Below are the code and all the weights of a small trained network. Each question names an input and a class and asks about switching units off, where a switched-off unit gives its printed mean instead of its output.

import numpy as np


def w(rows, s, z=0):
    codes = np.array(rows[::2]) - 128.0
    scale = np.full(codes.shape[1], s)
    scale[-1] = z or s
    return codes * scale


def norm(h):
    return h / np.sqrt((h * h).mean(-1, keepdims=True) + 1e-5)


def f(y):
    return y / 2 * (1 + np.tanh(0.7978845608 * (y + 0.044715 * y**3)))


def log_softmax(a):
    a = a - a.max(-1, keepdims=True)
    return a - np.log(np.exp(a).sum(-1, keepdims=True))


def net(x, mask):
    res = np.array(x, float).reshape(1, 8) / 4 @ E
    u = 0
    for l in range(4):
        y = f(norm(res) @ A[l][:, :-1].T + A[l][:, -1])
        res = res + np.where(mask[u : u + 3], y, B[l][:, -1]) @ B[l][:, :-1]
        u += 3
    return log_softmax(norm(res)[-1] @ U[:, :-1].T + U[:, -1])


A, B = {}, {}
E = w([
[129,126,129,134,125],'x0',
[243,54,3,73,121],'x1',
[115,128,126,116,138],'x2',
[129,130,127,128,129],'x3',
[126,129,130,123,129],'x4',
[135,125,130,133,123],'x5',
[15,50,51,139,2],'x6',
[157,228,132,83,42],'x7',
],0.0071)
A[0] = w([
[128,2,136,142,222,62],'0.n0',
[142,126,121,152,141,1],'0.n1',
[95,32,168,184,201,54],'0.n2',
],0.0078,0.006)
B[0] = w([
[181,66,196,107,112,253],'0.n0',
[254,228,165,122,120,68],'0.n1',
[164,94,234,104,71,209],'0.n2',
],0.012,0.0027)
A[1] = w([
[235,185,154,170,255,72],'1.n0',
[189,235,140,57,25,79],'1.n1',
[223,113,39,13,185,4],'1.n2',
],0.0083,0.0031)
B[1] = w([
[16,97,57,95,238,253],'1.n0',
[108,12,250,49,150,201],'1.n1',
[180,181,116,192,80,251],'1.n2',
],0.012,0.0045)
A[2] = w([
[132,86,150,182,165,76],'2.n0',
[52,174,218,151,128,108],'2.n1',
[255,62,42,98,105,3],'2.n2',
],0.0092,0.0028)
B[2] = w([
[114,121,119,46,119,157],'2.n0',
[255,192,83,155,121,243],'2.n1',
[197,242,170,180,17,255],'2.n2',
],0.0081,0.0041)
A[3] = w([
[70,204,220,201,149,2],'3.n0',
[81,204,152,34,80,89],'3.n1',
[45,93,49,172,2,104],'3.n2',
],0.0085,0.0026)
B[3] = w([
[227,132,98,173,7,155],'3.n0',
[143,42,128,127,133,147],'3.n1',
[87,159,133,120,222,253],'3.n2',
],0.016,0.0052)
U = w([
[81,151,120,81,139,254],'0',
[198,206,126,156,8,83],'1',
[146,35,233,45,45,17],'2',
],0.014,0.0036)

Each question gives the input, the list of numbers given to net, and the class t.
The units are the neurons (one row each of A and B). Each row of codes is followed by its name. A weight is (code - 128) times the scale printed after its matrix; where a second scale follows, it is the last column's (A, B and U).
mask holds one flag per neuron, layer by layer. A switched-off neuron (its flag False) gives its mean, the last column of its row in B, instead of its output. The means were averaged over made-up inputs and are rounded, as every weight is.
A unit's drop is (log p(t) with every unit on - log p(t) with that unit switched off) / (log p(t) with every unit on - log p(t) with every unit switched off).
The circuit of an input: a set's keep is (log p(t) with only the set's units on - log p(t) with every unit switched off) / (log p(t) with every unit on - log p(t) with every unit switched off). Starting from all 12 units, units are removed one at a time, each time the one whose removal leaves the highest keep (on an exact tie, the one counted first), for as long as the keep stays at least 0.8.
units of the circuit, in order: the units of the circuit, biggest drop first
unit that matters most: the unit with the biggest drop
k most important neurons of layer l: the k neurons of layer l with the biggest drops, biggest first
drop of u: that unit's drop, to one decimal
input [7,6,-2,1,-3,-4,6,3], class 0: unit that matters most	3.n2
input [-2,7,6,7,5,7,4,-6], class 1: units of the circuit, in order	2.n2, 1.n0
input [-6,3,5,7,-1,-8,7,7], class 0: 2 most important neurons of layer 3	3.n2, 3.n0
input [3,7,-3,-7,-5,1,8,7], class 0: 2 most important neurons of layer 0	0.n0, 0.n2
input [2,-1,-8,3,-5,-6,-4,-7], class 2: 2 most important neurons of layer 0	0.n2, 0.n0
input [-7,-5,4,3,-3,7,2,6], class 2: 2 most important neurons of layer 1	1.n1, 1.n2
input [0,0,8,-1,-7,7,4,7], class 2: drop of 1.n1	1.0
input [4,4,8,6,-2,-5,-6,7], class 2: drop of 1.n1	3.0
input [-8,-8,-6,-3,-3,8,-1,-7], class 1: drop of 2.n1	0.1
input [-7,6,3,3,-8,-3,-1,7], class 2: 2 most important neurons of layer 3	3.n0, 3.n1
